Here is a tiny trained network, its code and every weight. The questions are about switching its units off for an input and a class, where a switched-off unit gives its printed mean instead of its output.

import numpy as np


def w(rows, s, z=0):
    codes = np.array(rows[::2]) - 128.0
    scale = np.full(codes.shape[1], s)
    scale[-1] = z or s
    return codes * scale


def f(y):
    return np.maximum(y, 0)


def log_softmax(a):
    a = a - a.max(-1, keepdims=True)
    return a - np.log(np.exp(a).sum(-1, keepdims=True))


def net(x, mask):
    res = np.array(x, float).reshape(1, 5) / 4 @ E
    y = f(res @ A[0][:, :-1].T + A[0][:, -1])
    res = res + np.where(mask, y, B[0][:, -1]) @ B[0][:, :-1]
    return log_softmax(res[-1] @ U[:, :-1].T + U[:, -1])


A, B = {}, {}
E = w([
[165,146,200,246,161,84,181],'x0',
[247,222,214,109,51,153,107],'x1',
[50,204,80,120,85,176,37],'x2',
[119,146,186,146,207,152,2],'x3',
[161,19,217,103,105,211,103],'x4',
],0.0082)
A[0] = w([
[136,39,159,246,231,160,191,163],'n1',
[155,252,239,248,154,144,40,151],'n2',
[154,190,163,196,128,183,126,162],'n3',
[154,161,125,73,41,63,190,98],'n4',
[58,218,126,62,129,81,126,168],'n5',
[164,126,203,51,86,187,130,222],'n6',
[101,224,32,122,142,88,130,182],'n7',
[106,130,74,142,195,1,93,210],'n8',
[113,67,105,115,66,86,236,252],'n9',
[153,110,140,3,40,203,129,159],'n10',
[172,165,80,73,114,112,122,91],'n11',
[97,80,142,87,139,199,40,171],'n12',
[88,35,183,171,103,103,116,159],'n13',
[112,88,87,13,149,117,171,112],'n14',
],0.0072,0.0033)
B[0] = w([
[143,106,74,176,181,87,117,204],'n1',
[7,146,170,64,197,53,187,245],'n2',
[106,106,193,99,157,61,172,182],'n3',
[114,160,119,62,121,123,77,186],'n4',
[68,137,137,154,143,157,137,189],'n5',
[126,74,181,54,106,150,146,197],'n6',
[62,140,135,185,105,153,157,214],'n7',
[97,95,138,173,156,102,149,202],'n8',
[117,138,121,58,163,113,224,203],'n9',
[167,124,88,41,47,214,160,195],'n10',
[137,144,94,162,75,165,123,160],'n11',
[103,16,189,98,134,254,7,187],'n12',
[192,82,93,122,206,105,77,162],'n13',
[97,164,143,105,104,112,129,165],'n14',
],0.0074,0.012)
U = w([
[108,80,134,150,171,151,51,254],'0',
[72,138,135,113,154,50,230,229],'1',
[158,94,126,71,92,175,121,160],'2',
[56,101,122,252,132,115,122,116],'3',
[126,184,60,127,105,149,136,61],'4',
[173,79,98,184,181,90,181,26],'5',
[158,125,125,168,98,103,94,5],'6',
],0.011,0.0023)

Each question gives the input, the list of numbers given to net, and the class t.
The units are the neurons (one row each of A and B). Each row of codes is followed by its name. A weight is (code - 128) times the scale printed after its matrix; where a second scale follows, it is the last column's (A, B and U).
mask holds one flag per neuron, in row order. A switched-off neuron (its flag False) gives its mean, the last column of its row in B, instead of its output. The means were averaged over made-up inputs and are rounded, as every weight is.
A unit's drop is (log p(t) with every unit on - log p(t) with that unit switched off) / (log p(t) with every unit on - log p(t) with every unit switched off).
The circuit of an input: a set's keep is (log p(t) with only the set's units on - log p(t) with every unit switched off) / (log p(t) with every unit on - log p(t) with every unit switched off). Starting from the 12 units with the biggest drops (on a tie, the unit counted first), units are removed one at a time, each time the one whose removal leaves the highest keep (on an exact tie, the one counted first), for as long as the keep stays at least 0.8.
units of the circuit, in order: the units of the circuit, biggest drop first
unit that matters most: the unit with the biggest drop
k most important neurons: the k neurons with the biggest drops, biggest first
drop of u: that unit's drop, to one decimal
input [-4,2,5,6,8], class 2: units of the circuit, in order	(n10)
input [3,-4,-4,0,-2], class 5: units of the circuit, in order	(n2; n1)
input [3,1,7,-3,-7], class 3: units of the circuit, in order	(n7; n9)
input [-3,2,1,-6,1], class 2: 2 most important neurons	(n2; n10)
input [-4,4,2,-7,-6], class 4: units of the circuit, in order	(n2; n11)
input [5,3,1,8,5], class 1: 2 most important neurons	(n2; n3)
input [2,-8,-5,-4,-1], class 5: 3 most important neurons	(n2; n1; n13)
input [4,0,0,-7,8], class 5: 3 most important neurons	(n1; n2; n12)
input [-8,-4,-1,1,-6], class 3: 2 most important neurons	(n2; n7)
input [-4,0,3,-3,-4], class 4: 2 most important neurons	(n2; n3)
input [-2,6,-2,-3,-4], class 2: drop of n8	0.1
input [1,-3,1,-7,6], class 2: drop of n3	0.2
input [1,-1,-2,-4,6], class 2: drop of n6	0.1
input [-7,-4,0,0,-1], class 0: unit that matters most	n12
